Here is a tiny trained network, its code and every weight. The questions are about switching its units off for an input and a class, where a switched-off unit gives its printed mean instead of its output.

import numpy as np


def w(rows, s, z=0):
    codes = np.array(rows[::2]) - 128.0
    scale = np.full(codes.shape[1], s)
    scale[-1] = z or s
    return codes * scale


def f(y):
    return np.maximum(y, 0)


def log_softmax(a):
    a = a - a.max(-1, keepdims=True)
    return a - np.log(np.exp(a).sum(-1, keepdims=True))


def net(x, mask):
    res = np.array(x, float).reshape(1, 6) / 4 @ E
    y = f(res @ A[0][:, :-1].T + A[0][:, -1])
    res = res + np.where(mask, y, B[0][:, -1]) @ B[0][:, :-1]
    return log_softmax(res[-1] @ U[:, :-1].T + U[:, -1])


A, B = {}, {}
E = w([
[128,126,117,117,118,126,115,116,126,123],'x0',
[48,170,81,233,233,91,20,76,102,177],'x1',
[3,160,86,14,214,101,167,173,208,86],'x2',
[125,129,119,126,118,131,123,127,135,133],'x3',
[132,142,148,138,142,126,136,148,124,129],'x4',
[137,25,156,16,200,184,57,150,111,254],'x5',
],0.0097)
A[0] = w([
[170,99,127,140,112,130,148,171,126,159,110],'neuron 1',
[58,145,112,110,160,121,153,133,151,105,221],'neuron 2',
[110,125,128,149,120,146,139,117,144,131,132],'neuron 3',
[142,112,119,119,141,128,112,162,127,169,166],'neuron 4',
[129,128,147,249,121,140,85,55,105,114,149],'neuron 5',
[94,184,98,165,76,122,183,126,145,49,75],'neuron 6',
[110,123,131,92,157,119,121,119,124,121,77],'neuron 7',
[143,110,120,71,135,123,156,152,128,122,122],'neuron 8',
[137,138,117,147,125,84,98,129,103,119,133],'neuron 9',
[148,119,129,102,133,143,143,119,102,127,109],'neuron 10',
[113,143,111,148,107,112,163,129,133,64,48],'neuron 11',
[228,83,138,183,96,137,126,108,93,175,109],'neuron 12',
[115,164,104,224,108,115,108,103,122,85,149],'neuron 13',
[156,147,91,94,133,119,121,125,133,133,111],'neuron 14',
[180,107,160,134,111,133,103,111,122,131,100],'neuron 15',
[84,119,119,164,173,118,81,111,120,130,25],'neuron 16',
[158,153,99,180,136,103,106,107,127,148,135],'neuron 17',
[192,101,136,165,104,143,116,117,115,150,191],'neuron 18',
[103,163,114,168,91,110,167,121,134,57,210],'neuron 19',
[136,129,95,196,134,113,112,117,121,133,135],'neuron 20',
[116,136,148,42,133,143,138,141,149,161,104],'neuron 21',
[165,125,135,119,85,135,171,135,132,116,35],'neuron 22',
[119,149,108,142,178,138,97,105,122,133,41],'neuron 23',
[138,123,121,105,134,91,108,158,117,107,149],'neuron 24',
[138,139,121,94,127,119,163,137,140,113,84],'neuron 25',
[67,150,122,173,191,119,45,108,122,147,158],'neuron 26',
[111,122,176,116,123,118,138,112,145,113,104],'neuron 27',
[141,107,130,111,145,135,97,142,116,177,70],'neuron 28',
[77,137,123,167,177,117,69,120,122,144,44],'neuron 29',
[139,114,143,168,123,134,111,121,123,152,82],'neuron 30',
[149,113,149,115,94,133,150,135,143,107,118],'neuron 31',
[41,147,108,102,160,125,154,136,161,101,7],'neuron 32',
[143,100,136,122,152,138,104,135,120,178,20],'neuron 33',
],0.015,0.011)
B[0] = w([
[122,93,104,117,117,135,111,78,127,129,164],'neuron 1',
[116,109,182,116,118,177,112,99,137,167,225],'neuron 2',
[134,131,140,139,118,118,119,140,100,128,140],'neuron 3',
[108,107,145,120,119,149,109,124,124,137,178],'neuron 4',
[106,106,117,126,128,131,118,250,122,138,253],'neuron 5',
[126,141,156,93,108,151,114,23,137,152,224],'neuron 6',
[116,113,131,135,127,151,116,133,134,153,155],'neuron 7',
[123,139,157,152,119,164,122,161,143,149,177],'neuron 8',
[120,110,110,126,159,135,129,146,146,140,164],'neuron 9',
[96,129,136,126,145,115,110,127,131,152,146],'neuron 10',
[111,109,165,119,134,158,121,74,135,143,175],'neuron 11',
[119,161,153,100,122,134,125,15,145,139,235],'neuron 12',
[128,97,125,155,145,132,129,222,126,126,233],'neuron 13',
[131,131,164,134,165,118,145,140,121,133,138],'neuron 14',
[140,134,152,131,115,145,134,81,140,132,172],'neuron 15',
[124,128,155,94,107,158,116,44,146,144,176],'neuron 16',
[124,105,138,121,127,126,122,177,123,127,189],'neuron 17',
[151,150,102,138,144,95,150,85,114,85,218],'neuron 18',
[158,160,74,139,135,76,144,83,117,89,241],'neuron 19',
[120,130,118,122,131,141,141,190,131,149,190],'neuron 20',
[107,116,148,124,119,153,108,202,128,141,195],'neuron 21',
[141,137,100,141,157,83,141,124,109,104,167],'neuron 22',
[119,101,157,119,120,150,132,58,120,130,162],'neuron 23',
[122,108,121,130,134,132,138,125,154,146,148],'neuron 24',
[118,101,152,135,152,140,117,123,106,141,155],'neuron 25',
[160,156,85,157,122,74,159,107,118,83,248],'neuron 26',
[124,111,121,125,115,125,112,127,140,139,139],'neuron 27',
[154,150,115,127,124,119,150,83,130,106,170],'neuron 28',
[136,162,160,95,125,144,119,25,136,134,193],'neuron 29',
[131,119,108,154,133,125,129,152,129,121,157],'neuron 30',
[123,138,90,143,145,113,118,72,125,126,172],'neuron 31',
[170,150,60,147,129,60,147,112,99,76,186],'neuron 32',
[133,148,91,150,133,80,155,112,120,96,159],'neuron 33',
],0.021)
U = w([
[151,159,90,136,120,64,187,112,114,71,45],'0',
[112,130,199,78,91,160,137,72,157,141,251],'1',
[85,69,154,140,133,154,132,248,137,149,91],'2',
],0.014,0.0011)

Each question gives the input, the list of numbers given to net, and the class t.
The units are the neurons (one row each of A and B). Each row of codes is followed by its name. A weight is (code - 128) times the scale printed after its matrix; where a second scale follows, it is the last column's (A, B and U).
mask holds one flag per neuron, in row order. A switched-off neuron (its flag False) gives its mean, the last column of its row in B, instead of its output. The means were averaged over made-up inputs and are rounded, as every weight is.
A unit's drop is (log p(t) with every unit on - log p(t) with that unit switched off) / (log p(t) with every unit on - log p(t) with every unit switched off).
most important unit: the unit with the biggest drop
k most important neurons: the k neurons with the biggest drops, biggest first
drop when u is switched off: that unit's drop, to one decimal
input [2,-1,8,1,-8,-2], class 1: most important unit => neuron 2
input [1,3,-3,4,7,8], class 0: 3 most important neurons => [neuron 33; neuron 2; neuron 26]
input [8,-6,2,-8,-7,-7], class 1: 2 most important neurons => [neuron 6; neuron 11]
input [-3,-2,3,-5,-2,-4], class 1: 2 most important neurons => [neuron 26; neuron 6]
input [-6,-1,3,1,0,4], class 2: 2 most important neurons => [neuron 12; neuron 6]
input [6,-3,8,1,-3,-6], class 1: 2 most important neurons => [neuron 6; neuron 2]
input [-4,-3,-4,-6,2,1], class 1: 4 most important neurons => [neuron 26; neuron 19; neuron 32; neuron 12]
input [6,7,3,6,-7,3], class 1: 3 most important neurons => [neuron 16; neuron 29; neuron 19]
input [-6,1,-3,7,6,7], class 0: 2 most important neurons => [neuron 2; neuron 33]
input [-7,1,-3,3,1,-5], class 2: 3 most important neurons => [neuron 5; neuron 13; neuron 26]
input [8,0,2,-1,-4,-7], class 1: 3 most important neurons => [neuron 6; neuron 26; neuron 11]
input [-4,4,-4,1,-8,8], class 0: 2 most important neurons => [neuron 33; neuron 26]
input [8,0,7,5,-1,2], class 2: 2 most important neurons => [neuron 12; neuron 6]
input [-6,-6,8,1,-8,-3], class 1: most important unit => neuron 2
input [6,6,-8,-6,0,-3], class 2: 2 most important neurons => [neuron 5; neuron 13]
input [8,-5,1,-5,-7,5], class 2: 4 most important neurons => [neuron 12; neuron 6; neuron 21; neuron 29]
input [-8,-7,5,-5,2,-8], class 1: 2 most important neurons => [neuron 6; neuron 11]
input [-6,5,-4,-4,3,6], class 0: drop when neuron 26 is switched off => 1.6
input [1,2,-1,-3,-1,-2], class 2: drop when neuron 1 is switched off => 0.0
input [8,1,0,1,-8,-7], class 2: most important unit => neuron 13
input [-3,-8,7,-2,8,-6], class 1: drop when neuron 6 is switched off => 1.5
input [-2,1,-3,-7,8,7], class 0: drop when neuron 16 is switched off => 0.1
